Below is a small trained network, with its code and all its weights. Each question gives an input and a class and asks what happens when units are switched off, that is, made to give their printed mean instead of their output.

import numpy as np


def w(rows, s, z=0):
    codes = np.array(rows[::2]) - 128.0
    scale = np.full(codes.shape[1], s)
    scale[-1] = z or s
    return codes * scale


def norm(h):
    return h / np.sqrt((h * h).mean(-1, keepdims=True) + 1e-5)


def f(y):
    return y / 2 * (1 + np.tanh(0.7978845608 * (y + 0.044715 * y**3)))


def log_softmax(a):
    a = a - a.max(-1, keepdims=True)
    return a - np.log(np.exp(a).sum(-1, keepdims=True))


def net(x, mask):
    res = np.array(x, float).reshape(1, 7) / 4 @ E
    u = 0
    for l in range(3):
        y = f(norm(res) @ A[l][:, :-1].T + A[l][:, -1])
        res = res + np.where(mask[u : u + 11], y, B[l][:, -1]) @ B[l][:, :-1]
        u += 11
    return log_softmax(norm(res)[-1] @ U[:, :-1].T + U[:, -1])


A, B = {}, {}
E = w([
[46,169,111,113,67,168,94,146,89,150],'x0',
[1,108,166,177,190,106,105,187,76,90],'x1',
[104,124,60,146,170,89,19,131,193,135],'x2',
[139,103,101,112,217,176,120,115,142,166],'x3',
[105,177,179,134,105,15,147,133,207,127],'x4',
[180,55,96,191,79,86,97,96,109,175],'x5',
[195,174,134,122,150,130,197,62,120,19],'x6',
],0.0084)
A[0] = w([
[226,125,191,122,39,103,160,83,104,144,64],'L0N0',
[173,112,110,148,207,63,199,146,156,105,203],'L0N1',
[36,167,155,80,104,177,224,243,141,158,229],'L0N2',
[109,149,72,187,107,56,166,169,188,63,150],'L0N3',
[122,146,125,210,211,89,216,133,211,87,141],'L0N4',
[47,160,145,198,98,107,21,190,95,155,112],'L0N5',
[203,167,159,174,118,55,195,106,189,95,21],'L0N6',
[191,9,174,163,179,170,121,121,144,205,147],'L0N7',
[24,69,107,167,83,157,78,155,146,185,18],'L0N8',
[168,149,188,146,254,144,169,123,131,202,3],'L0N9',
[127,53,139,229,95,87,73,121,102,156,109],'L0N10',
],0.007,0.0018)
B[0] = w([
[168,140,150,202,147,112,146,141,105,228,248],'L0N0',
[197,218,168,171,105,100,100,155,37,83,207],'L0N1',
[135,97,198,121,74,179,166,166,180,135,237],'L0N2',
[113,148,179,179,100,150,94,101,89,153,204],'L0N3',
[89,158,132,139,98,74,164,120,167,59,210],'L0N4',
[42,127,106,158,74,89,135,197,118,133,254],'L0N5',
[117,135,121,161,175,132,83,107,93,119,240],'L0N6',
[187,89,57,191,160,192,154,206,120,74,220],'L0N7',
[139,177,63,140,101,125,141,154,125,134,222],'L0N8',
[109,131,114,254,163,189,142,171,97,108,152],'L0N9',
[162,100,110,107,72,113,135,108,155,20,219],'L0N10',
],0.0088,0.0049)
A[1] = w([
[43,99,173,160,119,152,27,121,114,171,110],'L1N0',
[119,207,34,170,182,120,52,169,254,141,70],'L1N1',
[143,199,167,97,140,189,200,60,120,100,122],'L1N2',
[201,230,99,158,138,101,117,87,75,125,95],'L1N3',
[126,68,119,152,55,121,70,126,108,151,78],'L1N4',
[97,113,125,48,132,103,91,177,195,251,38],'L1N5',
[115,113,130,68,144,203,222,83,47,130,117],'L1N6',
[125,12,9,61,90,173,148,184,63,224,2],'L1N7',
[98,6,164,124,240,123,178,155,166,104,84],'L1N8',
[218,59,127,191,96,45,79,40,178,92,142],'L1N9',
[126,82,138,43,104,249,111,137,76,112,62],'L1N10',
],0.0078,0.0047)
B[1] = w([
[124,251,69,142,114,114,106,187,166,68,165],'L1N0',
[158,133,89,91,139,75,49,9,129,184,206],'L1N1',
[106,132,255,98,185,136,42,111,77,168,191],'L1N2',
[209,42,122,85,100,120,3,91,112,145,227],'L1N3',
[100,110,130,128,109,57,158,214,145,100,163],'L1N4',
[200,198,96,21,136,170,160,147,163,179,156],'L1N5',
[142,119,186,118,131,154,171,34,148,134,173],'L1N6',
[86,177,217,116,140,8,72,89,149,107,199],'L1N7',
[185,114,158,238,92,199,143,141,98,131,137],'L1N8',
[160,77,211,126,128,223,203,155,65,164,253],'L1N9',
[11,36,131,155,133,130,187,62,164,181,163],'L1N10',
],0.0073,0.0063)
A[2] = w([
[136,89,113,161,89,79,77,158,75,87,105],'L2N0',
[60,140,72,169,119,131,175,191,148,84,148],'L2N1',
[119,84,58,42,128,121,59,175,199,164,40],'L2N2',
[72,120,206,137,133,86,197,154,145,120,5],'L2N3',
[193,65,134,184,53,105,140,98,134,137,233],'L2N4',
[19,121,89,183,133,80,134,137,123,114,49],'L2N5',
[56,194,193,132,129,151,148,191,142,163,250],'L2N6',
[112,138,250,126,134,143,120,41,124,132,68],'L2N7',
[157,200,224,141,157,73,108,110,104,86,127],'L2N8',
[108,115,145,163,131,146,92,193,84,85,120],'L2N9',
[130,154,99,83,189,111,91,43,163,117,172],'L2N10',
],0.011,0.0025)
B[2] = w([
[66,175,138,77,137,203,158,110,160,66,207],'L2N0',
[135,85,139,177,23,112,56,100,90,178,204],'L2N1',
[107,161,83,96,119,37,143,99,180,184,178],'L2N2',
[104,172,5,87,102,132,144,153,149,49,173],'L2N3',
[177,182,174,145,191,126,148,165,150,206,254],'L2N4',
[113,69,124,138,62,133,54,173,78,57,193],'L2N5',
[126,187,121,194,90,195,154,171,130,106,218],'L2N6',
[117,81,122,72,184,106,127,69,148,129,227],'L2N7',
[99,113,193,104,219,9,35,120,180,76,221],'L2N8',
[136,164,135,126,131,148,79,163,142,100,184],'L2N9',
[102,75,139,135,113,124,130,113,74,138,164],'L2N10',
],0.011,0.01)
U = w([
[137,89,81,124,101,69,205,124,90,92,2],'0',
[101,190,191,111,182,71,127,141,176,17,109],'1',
[185,91,205,115,219,41,72,46,134,186,182],'2',
[63,129,125,219,33,128,49,208,102,56,176],'3',
[109,198,81,137,32,97,168,178,181,233,106],'4',
[236,86,119,221,147,197,187,184,57,177,160],'5',
[83,96,5,66,76,19,79,76,128,153,73],'6',
[50,70,146,78,121,210,219,54,119,106,131],'7',
],0.014,0.007)

Each question gives the input, the list of numbers given to net, and the class t.
The units are the neurons (one row each of A and B). Each row of codes is followed by its name. A weight is (code - 128) times the scale printed after its matrix; where a second scale follows, it is the last column's (A, B and U).
mask holds one flag per neuron, layer by layer. A switched-off neuron (its flag False) gives its mean, the last column of its row in B, instead of its output. The means were averaged over made-up inputs and are rounded, as every weight is.
A unit's drop is (log p(t) with every unit on - log p(t) with that unit switched off) / (log p(t) with every unit on - log p(t) with every unit switched off).
The circuit of an input: a set's keep is (log p(t) with only the set's units on - log p(t) with every unit switched off) / (log p(t) with every unit on - log p(t) with every unit switched off). Starting from the 12 units with the biggest drops (on a tie, the unit counted first), units are removed one at a time, each time the one whose removal leaves the highest keep (on an exact tie, the one counted first), for as long as the keep stays at least 0.8.
units of the circuit, in order: the units of the circuit, biggest drop first
most important unit: the unit with the biggest drop
k most important neurons: the k neurons with the biggest drops, biggest first
top k neurons in layer l: the k neurons of layer l with the biggest drops, biggest first
input [3,3,5,8,5,8,2], class 3: 4 most important neurons	[L0N5; L1N3; L2N5; L0N0]
input [2,-4,8,-7,-5,-2,-5], class 6: most important unit	L1N1
input [-7,3,5,7,4,6,-8], class 3: units of the circuit, in order	[L0N7; L2N7]
input [8,-1,-2,8,-4,-1,-7], class 4: units of the circuit, in order	[L1N5; L2N2]
input [5,5,2,8,-3,-6,-8], class 4: units of the circuit, in order	[L1N5; L2N2; L2N8]
input [-1,-2,7,6,-8,3,1], class 5: 2 most important neurons	[L0N7; L2N8]
input [0,3,5,-1,2,-5,-6], class 4: 3 most important neurons	[L1N5; L2N2; L0N1]
input [8,-5,7,-6,-4,5,-1], class 6: 2 most important neurons	[L2N2; L2N6]
input [0,-2,5,1,7,7,-3], class 4: top 3 neurons in layer 2	[L2N8; L2N7; L2N0]
input [6,-4,3,5,4,8,-3], class 4: 2 most important neurons	[L0N10; L2N8]
input [5,0,6,-3,0,2,-3], class 6: 3 most important neurons	[L2N2; L1N1; L0N8]
input [3,7,-6,-7,-5,-4,6], class 7: top 2 neurons in layer 0	[L0N1; L0N2]
input [4,-6,-6,-7,-2,8,3], class 5: 2 most important neurons	[L2N8; L0N0]
input [-1,4,-3,4,-8,-6,8], class 2: top 3 neurons in layer 1	[L1N2; L1N9; L1N6]
input [0,1,4,3,4,-6,-4], class 4: top 2 neurons in layer 1	[L1N5; L1N1]
input [-3,-2,-1,-5,-2,8,6], class 5: units of the circuit, in order	[L1N9]
input [7,-8,4,-3,-1,2,0], class 4: top 2 neurons in layer 2	[L2N8; L2N7]
input [6,1,-7,1,3,0,-4], class 4: 2 most important neurons	[L0N2; L1N5]
input [4,4,1,8,-7,3,6], class 7: top 2 neurons in layer 1	[L1N6; L1N10]
input [1,-6,-6,-8,0,7,7], class 2: most important unit	L0N7
